Here is a tiny trained network, its code and every weight. The questions are about switching its units off for an input and a target symbol, where a switched-off unit gives its printed mean instead of its output.

import numpy as np


def w(rows, s, z=0):
    codes = np.array(rows[::2]) - 128.0
    scale = np.full(codes.shape[1], s)
    scale[-1] = z or s
    return codes * scale


def f(y):
    return np.maximum(y, 0)


def softmax(a):
    e = np.exp(a - a.max(-1, keepdims=True))
    return e / e.sum(-1, keepdims=True)


def log_softmax(a):
    a = a - a.max(-1, keepdims=True)
    return a - np.log(np.exp(a).sum(-1, keepdims=True))


def net(x, mask):
    ids = ['αβγζηλξπστφψω'.index(c) for c in x.split()]
    T = len(ids)
    res = E[ids] + P[:T]
    u = 0
    for l in range(2):
        r = res
        for j in range(2):
            rows = slice(3 * j, 3 * j + 3)
            q, k, v = (r @ M[l][rows].T for M in (Q, K, V))
            z = softmax(np.where(np.tri(T) > 0, q @ k.T / 3**0.5, -1e9)) @ v
            o = O[l][rows]
            res = res + np.where(mask[u + j], z, o[:, -1]) @ o[:, :-1]
        u += 2
        y = f(res @ A[l][:, :-1].T + A[l][:, -1])
        res = res + np.where(mask[u : u + 16], y, B[l][:, -1]) @ B[l][:, :-1]
        u += 16
    return log_softmax(res[-1] @ U[:, :-1].T + U[:, -1])


Q, K, V, O, A, B = {}, {}, {}, {}, {}, {}
E = w([
[157,103,32,166],'α',
[58,71,91,215],'β',
[163,205,189,90],'γ',
[34,107,155,72],'ζ',
[100,111,52,73],'η',
[203,171,119,115],'λ',
[128,162,123,181],'ξ',
[161,161,125,52],'π',
[121,141,247,135],'σ',
[202,12,160,92],'τ',
[66,129,198,197],'φ',
[184,148,154,229],'ψ',
[138,175,125,133],'ω',
],0.011)
P = w([
[176,221,32,223],'0',
[175,2,185,80],'1',
[172,28,200,92],'2',
[171,56,182,126],'3',
[158,75,191,126],'4',
[149,81,182,145],'5',
[142,105,189,157],'6',
[151,95,180,154],'7',
[163,102,186,138],'8',
[129,117,167,158],'9',
[152,113,178,139],'10',
[136,102,195,131],'11',
[169,91,199,128],'12',
[175,82,200,130],'13',
],0.0039)
Q[0] = w([
[48,156,138,134],'0.h1',
[84,120,73,51],'0.h1',
[180,148,195,124],'0.h1',
[116,205,176,74],'0.h2',
[190,43,239,92],'0.h2',
[157,2,157,136],'0.h2',
],0.0083)
K[0] = w([
[255,129,57,219],'0.h1',
[173,115,188,168],'0.h1',
[78,56,22,78],'0.h1',
[176,47,77,115],'0.h2',
[118,158,103,216],'0.h2',
[84,205,92,215],'0.h2',
],0.0072)
V[0] = w([
[80,53,90,93],'0.h1',
[235,115,86,156],'0.h1',
[85,238,71,78],'0.h1',
[74,131,254,209],'0.h2',
[108,151,72,204],'0.h2',
[62,221,120,196],'0.h2',
],0.0061)
O[0] = w([
[89,53,58,58,180],'0.h1',
[200,120,99,176,159],'0.h1',
[67,254,99,69,2],'0.h1',
[93,128,197,155,144],'0.h2',
[84,140,48,206,133],'0.h2',
[37,148,112,237,79],'0.h2',
],0.006,0.0039)
A[0] = w([
[55,83,96,109,166],'0.n1',
[134,111,180,108,37],'0.n2',
[12,175,50,122,125],'0.n3',
[85,97,121,134,102],'0.n4',
[127,87,147,149,253],'0.n5',
[69,135,181,88,185],'0.n6',
[157,217,53,150,72],'0.n7',
[210,64,155,71,49],'0.n8',
[102,255,146,126,194],'0.n9',
[111,109,182,91,110],'0.n10',
[147,157,85,88,115],'0.n11',
[82,198,100,81,130],'0.n12',
[97,156,171,78,219],'0.n13',
[93,163,232,144,213],'0.n14',
[74,176,114,153,197],'0.n15',
[125,75,108,220,102],'0.n16',
],0.0073,0.0034)
B[0] = w([
[179,11,95,87,172],'0.n1',
[55,215,129,119,144],'0.n2',
[39,114,120,49,138],'0.n3',
[144,90,145,170,143],'0.n4',
[183,38,104,150,254],'0.n5',
[187,55,135,109,161],'0.n6',
[81,213,96,82,133],'0.n7',
[143,151,130,76,248],'0.n8',
[46,255,251,48,136],'0.n9',
[110,172,131,208,167],'0.n10',
[187,200,73,182,135],'0.n11',
[79,152,149,56,132],'0.n12',
[219,35,109,133,161],'0.n13',
[201,45,148,163,169],'0.n14',
[84,103,124,51,140],'0.n15',
[149,52,102,156,192],'0.n16',
],0.0049,0.0062)
Q[1] = w([
[215,85,142,104],'1.h1',
[178,104,130,104],'1.h1',
[200,59,137,140],'1.h1',
[6,238,123,135],'1.h2',
[87,142,101,124],'1.h2',
[185,61,107,94],'1.h2',
],0.016)
K[1] = w([
[43,238,127,143],'1.h1',
[15,221,84,106],'1.h1',
[12,199,120,149],'1.h1',
[2,203,168,158],'1.h2',
[41,141,151,202],'1.h2',
[232,21,119,138],'1.h2',
],0.0081)
V[1] = w([
[199,231,148,158],'1.h1',
[182,83,85,219],'1.h1',
[136,82,254,150],'1.h1',
[140,54,141,169],'1.h2',
[37,67,112,177],'1.h2',
[85,95,99,194],'1.h2',
],0.006)
O[1] = w([
[226,220,153,123,82],'1.h1',
[172,69,83,232,136],'1.h1',
[149,61,254,139,104],'1.h1',
[57,176,96,104,254],'1.h2',
[68,226,185,250,115],'1.h2',
[94,173,121,187,117],'1.h2',
],0.0061,0.0087)
A[1] = w([
[93,158,158,148,255],'1.n1',
[158,129,118,209,118],'1.n2',
[177,120,136,170,194],'1.n3',
[66,126,139,120,57],'1.n4',
[114,137,238,108,139],'1.n5',
[92,179,84,85,171],'1.n6',
[96,110,166,114,109],'1.n7',
[100,45,96,134,166],'1.n8',
[122,167,120,156,235],'1.n9',
[184,128,84,149,173],'1.n10',
[119,121,154,182,95],'1.n11',
[106,254,137,131,211],'1.n12',
[172,150,194,87,161],'1.n13',
[137,138,65,155,139],'1.n14',
[183,170,95,102,162],'1.n15',
[123,91,98,74,95],'1.n16',
],0.0086,0.0053)
B[1] = w([
[2,174,166,151,147],'1.n1',
[206,126,168,102,154],'1.n2',
[180,153,140,164,173],'1.n3',
[181,153,129,138,135],'1.n4',
[133,57,190,148,149],'1.n5',
[76,133,152,125,145],'1.n6',
[129,82,134,182,145],'1.n7',
[127,130,48,134,246],'1.n8',
[114,208,113,166,145],'1.n9',
[174,152,140,116,177],'1.n10',
[162,69,120,88,141],'1.n11',
[131,187,151,165,140],'1.n12',
[96,55,183,100,156],'1.n13',
[151,154,131,89,155],'1.n14',
[192,100,179,65,153],'1.n15',
[107,139,86,117,184],'1.n16',
],0.0073,0.013)
U = w([
[187,184,36,150,180],'α',
[98,88,52,253,67],'β',
[156,132,219,101,96],'γ',
[31,57,135,94,195],'ζ',
[97,164,58,40,93],'η',
[190,166,156,98,75],'λ',
[130,163,148,174,183],'ξ',
[159,152,155,52,46],'π',
[155,82,205,181,3],'σ',
[210,42,105,101,172],'τ',
[119,85,181,244,108],'φ',
[213,147,163,236,142],'ψ',
[136,167,169,107,187],'ω',
],0.0051,0.0043)

Each question gives the input, a string of symbols that net reads in full, and the target symbol t.
The units are the heads (3 rows each of Q, K, V and O) and the neurons (one row each of A and B). Each row of codes is followed by its name. A weight is (code - 128) times the scale printed after its matrix; where a second scale follows, it is the last column's (O, A, B and U).
mask holds one flag per unit, layer by layer, with each layer's heads first. A switched-off unit (its flag False) gives its mean, the last column of its rows in O or B, instead of its output. The means were averaged over made-up inputs and are rounded, as every weight is.
A unit's drop is (log p(t) with every unit on - log p(t) with that unit switched off) / (log p(t) with every unit on - log p(t) with every unit switched off).
The circuit of an input: a set's keep is (log p(t) with only the set's units on - log p(t) with every unit switched off) / (log p(t) with every unit on - log p(t) with every unit switched off). Starting from the 12 units with the biggest drops (on a tie, the unit counted first), units are removed one at a time, each time the one whose removal leaves the highest keep (on an exact tie, the one counted first), for as long as the keep stays at least 0.8.
units of the circuit, in order: the units of the circuit, biggest drop first
most important unit: the unit with the biggest drop
k most important neurons: the k neurons with the biggest drops, biggest first
top k neurons in layer l: the k neurons of layer l with the biggest drops, biggest first
which heads matter: for each layer, one digit per head in row order, 1 if its drop is at least 0.15 and else 0, layers parted by /
drop when u is switched off: that unit's drop, to one decimal
input β ζ ζ α φ, target β: which heads matter => 01 / 10
input ζ τ ω, target ζ: which heads matter => 10 / 10
input ψ τ ψ λ, target ψ: units of the circuit, in order => (1.h1; 0.h1; 1.n3)
input β ζ ω β τ τ α τ φ α τ, target β: units of the circuit, in order => (0.h2; 1.h1; 1.h2)
input ψ α α β τ η α α τ λ, target ψ: which heads matter => 01 / 11
input φ ψ η β τ ψ α φ, target φ: which heads matter => 01 / 11
input ψ σ β, target ψ: 2 most important neurons => (1.n2; 1.n3)
input α ζ ψ, target α: most important neuron => (0.n7)
input α β β α α ζ τ τ γ β, target α: which heads matter => 11 / 10
input β τ τ α, target β: which heads matter => 01 / 11
input η τ ζ α τ, target η: which heads matter => 11 / 10
input τ ζ τ β τ τ τ σ, target τ: 3 most important neurons => (0.n14; 0.n13; 0.n6)
input τ ψ β, target τ: top 2 neurons in layer 1 => (1.n2; 1.n11)
input τ α τ τ τ τ τ ζ τ τ τ ζ, target τ: most important unit => 0.h2
input γ τ π ζ ζ β ζ τ ψ τ ω, target γ: which heads matter => 10 / 10
input τ τ τ γ β ψ τ τ α α ζ ψ τ φ, target τ: top 2 neurons in layer 0 => (0.n8; 0.n14)
input ψ τ φ τ β η τ φ φ τ π η ψ, target ψ: which heads matter => 01 / 10
input α α τ α, target α: which heads matter => 01 / 10
input τ ψ φ β α τ τ τ τ λ α φ τ ζ, target τ: which heads matter => 01 / 11
input ζ η ξ ζ ω, target ζ: most important unit => 0.h1
input ζ τ ψ τ α γ, target ζ: 2 most important neurons => (0.n3; 1.n13)
input τ τ ψ τ β, target τ: top 2 neurons in layer 0 => (0.n8; 0.n16)
input β τ τ ω τ τ ζ ζ, target β: drop when 1.h2 is switched off => 0.2
input ψ ζ τ τ τ α τ τ τ τ φ, target ψ: drop when 1.h1 is switched off => 0.6
input ζ β γ ψ τ τ, target ζ: drop when 1.h1 is switched off => 0.9
input ζ ζ ψ ζ ζ τ ω α, target ζ: drop when 1.n9 is switched off => 0.0
input ζ α γ, target ζ: top 2 neurons in layer 0 => (0.n3; 0.n9)
input τ ζ ζ φ τ τ φ, target τ: most important unit => 1.h2
